Below is a small trained network, with its code and all its weights. Each question gives an input and a class and asks what happens when units are switched off, that is, made to give their printed mean instead of their output.

import numpy as np


def w(rows, s, z=0):
    codes = np.array(rows[::2]) - 128.0
    scale = np.full(codes.shape[1], s)
    scale[-1] = z or s
    return codes * scale


def f(y):
    return np.maximum(y, 0)


def log_softmax(a):
    a = a - a.max(-1, keepdims=True)
    return a - np.log(np.exp(a).sum(-1, keepdims=True))


def net(x, mask):
    res = np.array(x, float).reshape(1, 5) / 4 @ E
    y = f(res @ A[0][:, :-1].T + A[0][:, -1])
    res = res + np.where(mask, y, B[0][:, -1]) @ B[0][:, :-1]
    return log_softmax(res[-1] @ U[:, :-1].T + U[:, -1])


A, B = {}, {}
E = w([
[44,132,174,105,48,116,86,167,181,51],'x0',
[165,136,153,83,89,6,127,80,122,130],'x1',
[19,215,202,147,121,128,113,120,46,209],'x2',
[126,128,128,131,123,124,128,132,126,129],'x3',
[72,111,145,255,102,101,33,23,135,162],'x4',
],0.0097)
A[0] = w([
[104,82,122,215,125,122,78,53,148,136,46],'neuron 1',
[103,83,113,175,137,246,123,146,143,118,22],'neuron 2',
[149,89,143,124,104,20,135,112,128,121,28],'neuron 3',
[58,74,138,115,82,110,87,150,189,62,106],'neuron 4',
[175,67,74,162,153,126,128,104,106,202,94],'neuron 5',
[186,40,85,142,126,125,120,117,188,68,2],'neuron 6',
],0.013,0.0058)
B[0] = w([
[127,110,127,62,132,143,165,203,125,122,247],'neuron 1',
[155,161,92,114,101,8,112,103,147,150,210],'neuron 2',
[139,166,63,142,122,70,108,140,149,150,196],'neuron 3',
[187,191,127,170,159,170,158,88,113,121,255],'neuron 4',
[153,210,138,169,119,168,141,96,144,81,211],'neuron 5',
[43,132,153,115,120,140,117,152,85,173,242],'neuron 6',
],0.015,0.013)
U = w([
[3,186,194,128,119,155,109,124,55,255,113],'0',
[180,149,94,105,114,10,107,108,162,152,88],'1',
[142,149,133,110,132,154,134,143,126,138,247],'2',
[183,188,166,143,157,192,164,97,133,113,64],'3',
[176,116,115,25,136,172,183,238,152,110,105],'4',
[148,88,127,147,127,167,60,120,112,84,182],'5',
[131,33,186,113,153,152,81,96,181,92,91],'6',
],0.0093,0.014)

Each question gives the input, the list of numbers given to net, and the class t.
The units are the neurons (one row each of A and B). Each row of codes is followed by its name. A weight is (code - 128) times the scale printed after its matrix; where a second scale follows, it is the last column's (A, B and U).
mask holds one flag per neuron, in row order. A switched-off neuron (its flag False) gives its mean, the last column of its row in B, instead of its output. The means were averaged over made-up inputs and are rounded, as every weight is.
A unit's drop is (log p(t) with every unit on - log p(t) with that unit switched off) / (log p(t) with every unit on - log p(t) with every unit switched off).
The circuit of an input: a set's keep is (log p(t) with only the set's units on - log p(t) with every unit switched off) / (log p(t) with every unit on - log p(t) with every unit switched off). Starting from all 6 units, units are removed one at a time, each time the one whose removal leaves the highest keep (on an exact tie, the one counted first), for as long as the keep stays at least 0.8.
units of the circuit, in order: the units of the circuit, biggest drop first
most important unit: the unit with the biggest drop
top k neurons: the k neurons with the biggest drops, biggest first
drop when u is switched off: that unit's drop, to one decimal
input [8,-3,5,5,-8], class 3: most important unit : neuron 1
input [-7,5,3,-4,6], class 3: top 2 neurons : (neuron 5; neuron 6)
input [-3,7,-3,-2,8], class 4: top 2 neurons : (neuron 1; neuron 2)
input [5,1,4,-4,-2], class 3: top 4 neurons : (neuron 6; neuron 1; neuron 4; neuron 2)
input [-5,-4,-4,-1,-5], class 3: top 2 neurons : (neuron 1; neuron 5)
input [-1,-6,-6,2,-6], class 0: units of the circuit, in order : (neuron 6; neuron 1)
input [-7,-5,1,3,5], class 3: top 3 neurons : (neuron 5; neuron 6; neuron 3)
input [5,5,-2,3,-5], class 1: top 2 neurons : (neuron 1; neuron 3)
input [2,3,-5,-3,6], class 4: top 2 neurons : (neuron 1; neuron 2)
input [-5,-5,0,0,7], class 4: top 2 neurons : (neuron 1; neuron 4)
input [-2,6,3,-5,1], class 1: top 2 neurons : (neuron 6; neuron 3)
input [-7,7,-7,2,5], class 0: top 3 neurons : (neuron 6; neuron 2; neuron 4)
input [1,4,-6,3,-4], class 0: top 2 neurons : (neuron 6; neuron 1)
input [-8,-4,1,3,-5], class 3: units of the circuit, in order : (neuron 5)
input [3,-7,4,-6,3], class 1: top 2 neurons : (neuron 2; neuron 6)
input [-6,7,6,7,5], class 1: top 2 neurons : (neuron 6; neuron 3)
input [3,6,-7,-2,5], class 0: top 2 neurons : (neuron 6; neuron 2)
input [1,5,6,7,8], class 4: units of the circuit, in order : (neuron 1; neuron 6)
input [-2,-8,0,-6,-5], class 1: drop when neuron 2 is switched off : 0.6
input [-5,2,4,-4,1], class 3: units of the circuit, in order : (neuron 6)
input [5,1,-8,6,-5], class 0: drop when neuron 6 is switched off : 0.8
input [3,-2,-6,-2,7], class 4: drop when neuron 1 is switched off : 2.3
input [8,-6,-8,1,-5], class 0: drop when neuron 2 is switched off : 0.0
